Here is a tiny trained network, its code and every weight. The questions are about switching its units off for an input and a class, where a switched-off unit gives its printed mean instead of its output.

import numpy as np


def w(rows, s, z=0):
    codes = np.array(rows[::2]) - 128.0
    scale = np.full(codes.shape[1], s)
    scale[-1] = z or s
    return codes * scale


def norm(h):
    return h / np.sqrt((h * h).mean(-1, keepdims=True) + 1e-5)


def f(y):
    return y / 2 * (1 + np.tanh(0.7978845608 * (y + 0.044715 * y**3)))


def log_softmax(a):
    a = a - a.max(-1, keepdims=True)
    return a - np.log(np.exp(a).sum(-1, keepdims=True))


def net(x, mask):
    res = np.array(x, float).reshape(1, 5) / 4 @ E
    u = 0
    for l in range(3):
        y = f(norm(res) @ A[l][:, :-1].T + A[l][:, -1])
        res = res + np.where(mask[u : u + 4], y, B[l][:, -1]) @ B[l][:, :-1]
        u += 4
    return log_softmax(norm(res)[-1] @ U[:, :-1].T + U[:, -1])


A, B = {}, {}
E = w([
[174,127,161,64,109,116,137,138,109,105,140],'x0',
[215,108,57,146,92,149,71,122,171,113,150],'x1',
[87,101,84,155,101,180,148,125,40,21,142],'x2',
[133,125,124,108,173,134,103,17,76,176,253],'x3',
[141,30,154,146,88,150,123,110,81,211,77],'x4',
],0.0047)
A[0] = w([
[244,141,225,9,81,139,162,179,72,86,167,5],'0.n0',
[3,119,47,244,164,163,147,116,204,182,135,79],'0.n1',
[141,119,52,119,91,99,197,248,142,126,36,133],'0.n2',
[27,153,237,195,118,75,207,160,93,145,178,140],'0.n3',
],0.0043,0.0021)
B[0] = w([
[197,145,194,180,186,116,38,153,70,128,74,179],'0.n0',
[254,128,236,134,163,85,54,168,53,83,102,203],'0.n1',
[156,127,142,128,164,161,148,44,120,149,184,254],'0.n2',
[118,163,61,43,92,122,113,103,120,129,60,226],'0.n3',
],0.008,0.0029)
A[1] = w([
[101,127,154,106,45,173,144,124,50,23,162,104],'1.n0',
[115,63,142,133,50,152,134,116,116,183,99,3],'1.n1',
[110,224,103,139,188,115,136,176,137,73,159,70],'1.n2',
[156,113,157,150,123,198,213,214,216,76,3,115],'1.n3',
],0.0047,0.0024)
B[1] = w([
[139,92,113,196,200,138,158,178,198,133,110,252],'1.n0',
[61,137,158,163,61,120,127,149,178,90,170,144],'1.n1',
[139,108,197,145,2,96,124,148,126,184,166,214],'1.n2',
[137,141,107,101,151,128,102,56,62,196,224,221],'1.n3',
],0.01,0.0023)
A[2] = w([
[201,126,33,143,71,182,31,108,201,112,114,99],'2.n0',
[128,208,147,89,103,126,138,184,194,119,179,67],'2.n1',
[103,22,196,136,72,162,106,133,104,184,79,95],'2.n2',
[137,121,172,54,179,108,108,152,253,226,119,4],'2.n3',
],0.0052,0.0023)
B[2] = w([
[35,171,154,44,133,84,167,139,87,149,39,251],'2.n0',
[115,73,134,172,62,67,129,114,140,128,138,171],'2.n1',
[161,202,139,116,81,29,114,154,198,78,194,219],'2.n2',
[92,49,57,223,156,229,182,199,93,2,105,227],'2.n3',
],0.009,0.0025)
U = w([
[127,63,75,209,171,174,167,187,151,71,111,253],'0',
[131,143,173,146,8,56,113,135,201,117,191,149],'1',
[164,135,95,87,181,177,125,24,104,214,225,79],'2',
[218,159,199,144,198,85,51,160,80,122,69,87],'3',
[60,165,87,25,121,89,154,125,108,153,9,72],'4',
[143,161,166,122,174,148,86,114,209,105,68,79],'5',
],0.011,0.003)

Each question gives the input, the list of numbers given to net, and the class t.
The units are the neurons (one row each of A and B). Each row of codes is followed by its name. A weight is (code - 128) times the scale printed after its matrix; where a second scale follows, it is the last column's (A, B and U).
mask holds one flag per neuron, layer by layer. A switched-off neuron (its flag False) gives its mean, the last column of its row in B, instead of its output. The means were averaged over made-up inputs and are rounded, as every weight is.
A unit's drop is (log p(t) with every unit on - log p(t) with that unit switched off) / (log p(t) with every unit on - log p(t) with every unit switched off).
The circuit of an input: a set's keep is (log p(t) with only the set's units on - log p(t) with every unit switched off) / (log p(t) with every unit on - log p(t) with every unit switched off). Starting from all 12 units, units are removed one at a time, each time the one whose removal leaves the highest keep (on an exact tie, the one counted first), for as long as the keep stays at least 0.8.
circuit, biggest first: the units of the circuit, biggest drop first
most important unit: the unit with the biggest drop
k most important neurons: the k neurons with the biggest drops, biggest first
k most important neurons of layer l: the k neurons of layer l with the biggest drops, biggest first
input [-6,4,7,-8,3], class 2: most important unit -> 1.n3
input [3,4,-2,-1,3], class 4: 3 most important neurons -> (2.n0, 0.n1, 1.n2)
input [5,-8,0,-8,-8], class 1: 2 most important neurons of layer 2 -> (2.n1, 2.n0)
input [7,-3,5,5,-6], class 3: 3 most important neurons -> (0.n0, 2.n3, 2.n2)
input [-3,6,-5,0,-3], class 4: 2 most important neurons -> (2.n0, 1.n0)
input [4,-3,-7,1,-7], class 0: 2 most important neurons -> (2.n3, 2.n2)
input [8,-7,-1,5,2], class 3: 4 most important neurons -> (0.n0, 2.n0, 1.n3, 0.n2)
input [6,4,-7,-8,-1], class 2: 2 most important neurons -> (1.n3, 1.n0)
input [3,8,-3,-1,-7], class 4: 4 most important neurons -> (2.n0, 2.n2, 1.n1, 0.n1)
input [8,-1,7,-3,3], class 3: 2 most important neurons -> (0.n0, 2.n3)
input [4,7,1,0,6], class 4: 2 most important neurons -> (2.n0, 1.n2)
input [1,-5,-3,4,2], class 4: 4 most important neurons -> (1.n0, 0.n3, 0.n2, 1.n3)
input [3,-6,3,5,-5], class 4: 2 most important neurons -> (0.n3, 0.n2)
input [3,4,4,-7,6], class 2: most important unit -> 1.n3
input [-6,-8,-7,7,6], class 4: circuit, biggest first -> (0.n3, 0.n2)
input [8,-5,4,-6,-6], class 3: 2 most important neurons of layer 0 -> (0.n0, 0.n3)
input [-1,1,-6,5,8], class 1: 2 most important neurons of layer 1 -> (1.n0, 1.n1)
input [-6,-4,-6,-4,0], class 0: 3 most important neurons of layer 2 -> (2.n3, 2.n0, 2.n2)
input [7,0,-3,4,-8], class 1: 2 most important neurons of layer 0 -> (0.n1, 0.n2)
input [6,2,1,-7,0], class 2: circuit, biggest first -> (1.n3)
input [-5,1,2,3,-5], class 1: 2 most important neurons of layer 0 -> (0.n0, 0.n2)
